Here is a tiny trained network, its code and every weight. The questions are about switching its units off for an input and a class, where a switched-off unit gives its printed mean instead of its output.

import numpy as np


def w(rows, s, z=0):
    codes = np.array(rows[::2]) - 128.0
    scale = np.full(codes.shape[1], s)
    scale[-1] = z or s
    return codes * scale


def f(y):
    return np.maximum(y, 0)


def log_softmax(a):
    a = a - a.max(-1, keepdims=True)
    return a - np.log(np.exp(a).sum(-1, keepdims=True))


def net(x, mask):
    res = np.array(x, float).reshape(1, 8) / 4 @ E
    y = f(res @ A[0][:, :-1].T + A[0][:, -1])
    res = res + np.where(mask, y, B[0][:, -1]) @ B[0][:, :-1]
    return log_softmax(res[-1] @ U[:, :-1].T + U[:, -1])


A, B = {}, {}
E = w([
[122,120,122,137,128,116,127,116,124,125,139],'x0',
[132,133,136,132,121,125,129,141,121,128,121],'x1',
[83,95,97,91,150,99,153,157,94,250,110],'x2',
[125,123,123,128,121,119,123,125,120,121,129],'x3',
[118,131,134,138,126,125,130,132,120,125,132],'x4',
[111,118,162,87,118,75,96,181,186,120,225],'x5',
[115,51,171,162,72,189,56,122,139,151,128],'x6',
[123,133,133,135,130,129,133,126,125,133,138],'x7',
],0.017)
A[0] = w([
[124,108,123,117,130,125,151,124,99,176,87,122],'N1',
[113,147,143,31,140,48,129,225,154,152,236,123],'N2',
[96,150,80,122,130,135,165,113,60,165,77,126],'N3',
[158,206,143,126,131,97,156,101,146,69,127,182],'N4',
[177,254,100,129,151,103,159,106,152,8,148,224],'N5',
[84,67,143,114,96,144,107,132,126,198,106,64],'N6',
[158,92,195,191,52,203,68,88,175,56,131,136],'N7',
[125,148,92,169,124,188,159,56,67,132,48,254],'N8',
[91,154,54,102,183,59,158,180,127,153,124,127],'N9',
[115,152,94,129,170,128,178,133,82,142,61,135],'N10',
[142,116,97,198,119,216,137,74,95,121,68,192],'N11',
[77,46,130,129,102,189,73,164,95,206,132,54],'N12',
[158,130,100,209,109,201,104,79,94,102,73,164],'N13',
[116,120,168,143,103,104,68,173,199,119,175,148],'N14',
[115,159,68,81,164,54,198,146,111,173,95,157],'N15',
],0.0092,0.0072)
B[0] = w([
[142,150,123,132,144,109,122,118,134,148,132,164],'N1',
[79,101,138,82,127,143,165,206,132,98,192,234],'N2',
[161,154,147,115,134,75,101,73,144,121,135,177],'N3',
[120,90,58,153,96,96,123,161,116,171,67,197],'N4',
[103,71,47,164,72,94,153,135,139,219,42,250],'N5',
[115,114,73,179,125,116,157,163,116,174,73,177],'N6',
[101,165,205,87,109,210,93,123,116,85,184,226],'N7',
[247,152,117,151,169,97,158,67,55,123,103,217],'N8',
[93,134,171,80,146,157,188,127,94,98,190,190],'N9',
[165,146,166,133,172,123,98,72,142,116,122,177],'N10',
[190,99,157,114,123,173,166,156,41,124,132,206],'N11',
[119,75,73,174,89,100,135,153,132,197,63,195],'N12',
[158,88,174,90,147,204,174,179,57,96,127,201],'N13',
[87,184,152,149,60,117,104,141,192,160,156,197],'N14',
[158,156,182,120,173,106,134,99,109,100,171,201],'N15',
],0.011,0.023)
U = w([
[169,82,47,225,138,113,159,112,79,191,43,199],'0',
[130,114,179,37,161,191,199,193,68,55,220,171],'1',
[48,69,27,153,89,71,140,221,243,191,127,228],'2',
[98,202,188,130,96,180,2,122,240,84,207,9],'3',
[165,244,149,115,234,65,127,50,127,97,179,51],'4',
],0.008,0.0015)

Each question gives the input, the list of numbers given to net, and the class t.
The units are the neurons (one row each of A and B). Each row of codes is followed by its name. A weight is (code - 128) times the scale printed after its matrix; where a second scale follows, it is the last column's (A, B and U).
mask holds one flag per neuron, in row order. A switched-off neuron (its flag False) gives its mean, the last column of its row in B, instead of its output. The means were averaged over made-up inputs and are rounded, as every weight is.
A unit's drop is (log p(t) with every unit on - log p(t) with that unit switched off) / (log p(t) with every unit on - log p(t) with every unit switched off).
The circuit of an input: a set's keep is (log p(t) with only the set's units on - log p(t) with every unit switched off) / (log p(t) with every unit on - log p(t) with every unit switched off). Starting from the 12 units with the biggest drops (on a tie, the unit counted first), units are removed one at a time, each time the one whose removal leaves the highest keep (on an exact tie, the one counted first), for as long as the keep stays at least 0.8.
units of the circuit, in order: the units of the circuit, biggest drop first
unit that matters most: the unit with the biggest drop
top k neurons: the k neurons with the biggest drops, biggest first
drop of u: that unit's drop, to one decimal
input [-2,6,0,-3,2,-2,4,-7], class 1: unit that matters most => N5
input [2,-6,-3,-7,7,0,0,2], class 0: top 2 neurons => N2, N9
input [-3,3,-8,1,-3,-6,2,-8], class 1: top 2 neurons => N7, N13
input [-7,-6,-5,-5,8,2,1,2], class 3: top 2 neurons => N7, N12
input [-1,-3,0,-8,6,-7,3,-5], class 1: top 3 neurons => N5, N13, N11
input [0,-5,-1,-1,-4,-6,8,3], class 1: top 3 neurons => N7, N13, N5
input [-8,-7,0,4,4,-2,4,-1], class 1: top 2 neurons => N5, N4
input [5,-7,2,7,6,0,-4,-2], class 4: top 3 neurons => N13, N11, N7
input [8,-6,-6,3,0,1,6,2], class 3: top 2 neurons => N14, N2
input [0,-2,-2,0,2,1,-7,-3], class 2: top 2 neurons => N8, N5
input [6,0,-3,-4,-3,-8,1,1], class 1: top 4 neurons => N13, N11, N12, N7
input [-5,2,-1,-4,4,0,-6,5], class 0: top 2 neurons => N5, N14
input [3,7,0,2,-1,8,7,8], class 3: top 2 neurons => N5, N7
input [3,2,3,-6,7,1,4,-8], class 2: units of the circuit, in order => N8
input [-8,6,-8,-7,-3,3,-1,2], class 2: drop of N5 => 0.7
input [-1,-4,2,-8,-2,-1,0,-2], class 4: drop of N9 => 0.0
input [4,4,2,1,-7,3,8,-6], class 2: drop of N12 => 1.2
